Here is a tiny trained network, its code and every weight. The questions are about switching its units off for an input and a class, where a switched-off unit gives its printed mean instead of its output.

import numpy as np


def w(rows, s, z=0):
    codes = np.array(rows[::2]) - 128.0
    scale = np.full(codes.shape[1], s)
    scale[-1] = z or s
    return codes * scale


def norm(h):
    return h / np.sqrt((h * h).mean(-1, keepdims=True) + 1e-5)


def f(y):
    return y / 2 * (1 + np.tanh(0.7978845608 * (y + 0.044715 * y**3)))


def log_softmax(a):
    a = a - a.max(-1, keepdims=True)
    return a - np.log(np.exp(a).sum(-1, keepdims=True))


def net(x, mask):
    res = np.array(x, float).reshape(1, 4) / 4 @ E
    u = 0
    for l in range(2):
        y = f(norm(res) @ A[l][:, :-1].T + A[l][:, -1])
        res = res + np.where(mask[u : u + 9], y, B[l][:, -1]) @ B[l][:, :-1]
        u += 9
    return log_softmax(norm(res)[-1] @ U[:, :-1].T + U[:, -1])


A, B = {}, {}
E = w([
[128,138,130,132],'x0',
[249,134,71,155],'x1',
[139,36,209,254],'x2',
[130,35,109,75],'x3',
],0.0071)
A[0] = w([
[143,56,135,151,2],'0.n1',
[154,61,158,46,226],'0.n2',
[110,104,136,204,56],'0.n3',
[180,70,199,47,56],'0.n4',
[201,167,186,53,128],'0.n5',
[133,182,119,160,63],'0.n6',
[100,21,150,174,210],'0.n7',
[91,126,76,55,125],'0.n8',
[246,89,115,139,110],'0.n9',
],0.011,0.0035)
B[0] = w([
[3,41,112,200,147],'0.n1',
[196,76,118,124,213],'0.n2',
[45,174,28,131,166],'0.n3',
[105,52,240,73,145],'0.n4',
[116,81,147,234,164],'0.n5',
[61,22,230,96,142],'0.n6',
[150,146,7,92,255],'0.n7',
[89,92,33,161,216],'0.n8',
[232,144,186,64,212],'0.n9',
],0.0045,0.0056)
A[1] = w([
[53,114,137,49,189],'1.n1',
[130,74,104,154,197],'1.n2',
[150,239,172,144,200],'1.n3',
[84,124,195,201,217],'1.n4',
[195,93,195,252,148],'1.n5',
[112,222,99,21,126],'1.n6',
[65,127,66,111,105],'1.n7',
[25,108,230,70,139],'1.n8',
[190,134,76,119,253],'1.n9',
],0.013,0.0047)
B[1] = w([
[190,91,158,91,222],'1.n1',
[106,165,131,118,192],'1.n2',
[134,79,165,93,221],'1.n3',
[136,90,109,80,191],'1.n4',
[92,137,92,102,214],'1.n5',
[90,97,92,141,235],'1.n6',
[130,159,141,252,203],'1.n7',
[188,179,147,112,196],'1.n8',
[102,134,181,147,255],'1.n9',
],0.012,0.0075)
U = w([
[28,97,2,151,145],'0',
[126,78,124,71,145],'1',
[234,199,178,132,137],'2',
[122,120,138,158,195],'3',
[119,223,172,202,1],'4',
],0.0089,0.0052)

Each question gives the input, the list of numbers given to net, and the class t.
The units are the neurons (one row each of A and B). Each row of codes is followed by its name. A weight is (code - 128) times the scale printed after its matrix; where a second scale follows, it is the last column's (A, B and U).
mask holds one flag per neuron, layer by layer. A switched-off neuron (its flag False) gives its mean, the last column of its row in B, instead of its output. The means were averaged over made-up inputs and are rounded, as every weight is.
A unit's drop is (log p(t) with every unit on - log p(t) with that unit switched off) / (log p(t) with every unit on - log p(t) with every unit switched off).
The circuit of an input: a set's keep is (log p(t) with only the set's units on - log p(t) with every unit switched off) / (log p(t) with every unit on - log p(t) with every unit switched off). Starting from the 12 units with the biggest drops (on a tie, the unit counted first), units are removed one at a time, each time the one whose removal leaves the highest keep (on an exact tie, the one counted first), for as long as the keep stays at least 0.8.
circuit, biggest first: the units of the circuit, biggest drop first
top k neurons: the k neurons with the biggest drops, biggest first
k most important neurons of layer l: the k neurons of layer l with the biggest drops, biggest first
drop when u is switched off: that unit's drop, to one decimal
input [-4,-4,5,-4], class 0: top 3 neurons -> 1.n4, 0.n7, 1.n9
input [3,-4,7,-8], class 1: top 2 neurons -> 1.n4, 1.n7
input [3,3,6,0], class 0: 2 most important neurons of layer 1 -> 1.n5, 1.n7
input [0,7,-1,-7], class 1: circuit, biggest first -> 1.n3, 1.n7
input [6,-5,6,-5], class 0: circuit, biggest first -> 1.n9, 1.n5
input [5,-5,1,-4], class 2: circuit, biggest first -> 1.n8
input [3,-5,-4,-8], class 1: circuit, biggest first -> 1.n3, 1.n9
input [1,-6,-4,4], class 2: circuit, biggest first -> 1.n8, 1.n7
input [5,3,-5,-7], class 1: 2 most important neurons of layer 0 -> 0.n7, 0.n3
input [6,7,2,-8], class 1: circuit, biggest first -> 1.n3, 1.n7, 1.n5
input [-7,-8,-4,-5], class 2: 2 most important neurons of layer 1 -> 1.n8, 1.n1
input [-7,-4,5,-7], class 1: top 2 neurons -> 1.n4, 0.n8
input [-8,7,-8,-1], class 0: circuit, biggest first -> 1.n6, 1.n1
input [-1,-7,2,6], class 2: top 2 neurons -> 1.n8, 1.n6
input [6,-4,-5,-6], class 1: 4 most important neurons of layer 1 -> 1.n3, 1.n6, 1.n1, 1.n9
input [4,-3,5,-1], class 0: top neuron -> 1.n8
input [6,7,6,-7], class 1: 3 most important neurons of layer 1 -> 1.n7, 1.n3, 1.n5
input [3,-7,-4,4], class 2: 3 most important neurons of layer 1 -> 1.n8, 1.n1, 1.n7
input [1,3,5,-7], class 1: 4 most important neurons of layer 1 -> 1.n3, 1.n7, 1.n4, 1.n6
input [4,-5,5,-4], class 0: top neuron -> 0.n4
input [-5,-8,-6,4], class 2: 2 most important neurons of layer 0 -> 0.n7, 0.n3
input [2,0,5,-2], class 0: drop when 0.n8 is switched off -> 0.1
input [-5,-2,5,-3], class 0: drop when 1.n7 is switched off -> -0.1
input [-1,-8,-2,-2], class 2: drop when 1.n8 is switched off -> 0.8
input [5,1,0,-5], class 1: drop when 0.n3 is switched off -> 0.0
